Below is a small trained network, with its code and all its weights. Each question gives an input and a class and asks what happens when units are switched off, that is, made to give their printed mean instead of their output.

import numpy as np


def w(rows, s, z=0):
    codes = np.array(rows[::2]) - 128.0
    scale = np.full(codes.shape[1], s)
    scale[-1] = z or s
    return codes * scale


def f(y):
    return y / 2 * (1 + np.tanh(0.7978845608 * (y + 0.044715 * y**3)))


def log_softmax(a):
    a = a - a.max(-1, keepdims=True)
    return a - np.log(np.exp(a).sum(-1, keepdims=True))


def net(x, mask):
    res = np.array(x, float).reshape(1, 7) / 4 @ E
    y = f(res @ A[0][:, :-1].T + A[0][:, -1])
    res = res + np.where(mask, y, B[0][:, -1]) @ B[0][:, :-1]
    return log_softmax(res[-1] @ U[:, :-1].T + U[:, -1])


A, B = {}, {}
E = w([
[162,167,29],'x0',
[144,254,182],'x1',
[129,127,128],'x2',
[237,109,167],'x3',
[129,125,128],'x4',
[128,129,128],'x5',
[127,127,128],'x6',
],0.0087)
A[0] = w([
[101,107,197,69],'N0',
[172,115,139,123],'N1',
[82,127,122,102],'N2',
[96,83,91,117],'N3',
[129,80,105,91],'N4',
[116,95,107,95],'N5',
[125,79,98,118],'N6',
[220,122,108,124],'N7',
[135,135,141,254],'N8',
[34,175,108,109],'N9',
[68,126,115,117],'N10',
[152,160,52,119],'N11',
[113,75,117,105],'N12',
[164,145,145,222],'N13',
[104,74,134,135],'N14',
[144,194,47,135],'N15',
[79,141,87,101],'N16',
[101,100,194,92],'N17',
[184,150,66,127],'N18',
[207,91,172,112],'N19',
[127,122,138,194],'N20',
[191,109,167,97],'N21',
[245,143,152,147],'N22',
[128,126,130,181],'N23',
[147,141,145,71],'N24',
[147,135,90,184],'N25',
[98,97,230,93],'N26',
[144,202,138,85],'N27',
[198,152,3,55],'N28',
[111,182,158,114],'N29',
[210,107,141,95],'N30',
[141,45,126,113],'N31',
[119,129,130,225],'N32',
[116,183,176,203],'N33',
[127,82,111,116],'N34',
[66,138,120,94],'N35',
[144,89,120,92],'N36',
[158,46,92,107],'N37',
[139,181,194,90],'N38',
],0.013,0.0094)
B[0] = w([
[118,155,197,149],'N0',
[94,129,115,146],'N1',
[113,136,130,145],'N2',
[143,150,136,177],'N3',
[145,191,119,145],'N4',
[131,156,115,137],'N5',
[155,168,115,163],'N6',
[50,114,131,181],'N7',
[140,100,85,254],'N8',
[67,118,108,213],'N9',
[120,147,119,171],'N10',
[132,91,224,179],'N11',
[146,178,91,156],'N12',
[130,111,92,220],'N13',
[154,143,124,174],'N14',
[149,123,179,207],'N15',
[78,131,138,164],'N16',
[151,130,245,159],'N17',
[119,107,179,177],'N18',
[47,137,92,185],'N19',
[147,64,114,184],'N20',
[52,164,118,161],'N21',
[94,116,97,226],'N22',
[148,90,83,170],'N23',
[102,196,158,118],'N24',
[149,72,176,185],'N25',
[141,81,254,190],'N26',
[146,168,113,165],'N27',
[127,143,232,193],'N28',
[152,155,101,165],'N29',
[48,157,108,167],'N30',
[163,181,106,181],'N31',
[150,57,97,222],'N32',
[174,119,65,235],'N33',
[172,193,88,153],'N34',
[61,145,116,159],'N35',
[130,170,111,131],'N36',
[154,168,139,185],'N37',
[173,194,121,172],'N38',
],0.0089,0.0082)
U = w([
[139,107,237,98],'0',
[5,139,92,54],'1',
[215,229,93,9],'2',
[153,65,103,255],'3',
[154,66,107,236],'4',
],0.011,0.0051)

Each question gives the input, the list of numbers given to net, and the class t.
The units are the neurons (one row each of A and B). Each row of codes is followed by its name. A weight is (code - 128) times the scale printed after its matrix; where a second scale follows, it is the last column's (A, B and U).
mask holds one flag per neuron, in row order. A switched-off neuron (its flag False) gives its mean, the last column of its row in B, instead of its output. The means were averaged over made-up inputs and are rounded, as every weight is.
A unit's drop is (log p(t) with every unit on - log p(t) with that unit switched off) / (log p(t) with every unit on - log p(t) with every unit switched off).
The circuit of an input: a set's keep is (log p(t) with only the set's units on - log p(t) with every unit switched off) / (log p(t) with every unit on - log p(t) with every unit switched off). Starting from the 12 units with the biggest drops (on a tie, the unit counted first), units are removed one at a time, each time the one whose removal leaves the highest keep (on an exact tie, the one counted first), for as long as the keep stays at least 0.8.
circuit, biggest first: the units of the circuit, biggest drop first
unit that matters most: the unit with the biggest drop
k most important neurons: the k neurons with the biggest drops, biggest first
drop when u is switched off: that unit's drop, to one decimal
input [-7,-8,-1,8,1,4,-7], class 1: circuit, biggest first : [N19 N21]
input [-4,7,-6,-4,-1,-4,-6], class 2: circuit, biggest first : [N38 N33]
input [7,-5,1,5,-7,-5,6], class 0: circuit, biggest first : [N28 N11]
input [3,-5,3,5,-6,5,-2], class 1: unit that matters most : N7
input [5,-2,7,3,-3,5,2], class 0: circuit, biggest first : [N28 N33]
input [0,-7,5,6,-8,-7,-4], class 2: circuit, biggest first : [N31 N37 N34]
input [5,-7,3,7,0,-2,2], class 1: circuit, biggest first : [N7 N30 N19]
input [-6,-5,-4,-4,5,-3,2], class 0: circuit, biggest first : [N26 N17]
input [-8,2,-3,-6,0,0,3], class 0: 2 most important neurons : [N26 N17]
input [7,-7,0,-7,5,-2,-4], class 0: 2 most important neurons : [N28 N11]
input [0,-8,8,8,3,-1,4], class 1: 4 most important neurons : [N19 N7 N30 N21]
input [-5,7,2,2,-3,4,-1], class 2: 2 most important neurons : [N38 N33]
input [-6,-6,-5,-4,5,3,1], class 0: 3 most important neurons : [N26 N17 N33]
input [4,0,-4,5,-8,2,3], class 1: 3 most important neurons : [N7 N30 N22]
input [-8,-5,-1,-1,-8,-1,-2], class 0: circuit, biggest first : [N26]
input [1,2,2,6,7,3,-1], class 1: drop when N18 is switched off : 0.0
input [-6,-8,-1,5,6,5,-7], class 2: drop when N34 is switched off : 0.1
input [-3,6,8,7,3,3,7], class 1: drop when N19 is switched off : 0.2
input [-3,7,0,7,4,-5,5], class 1: drop when N21 is switched off : 0.2
input [6,0,-2,1,8,-4,4], class 0: unit that matters most : N28
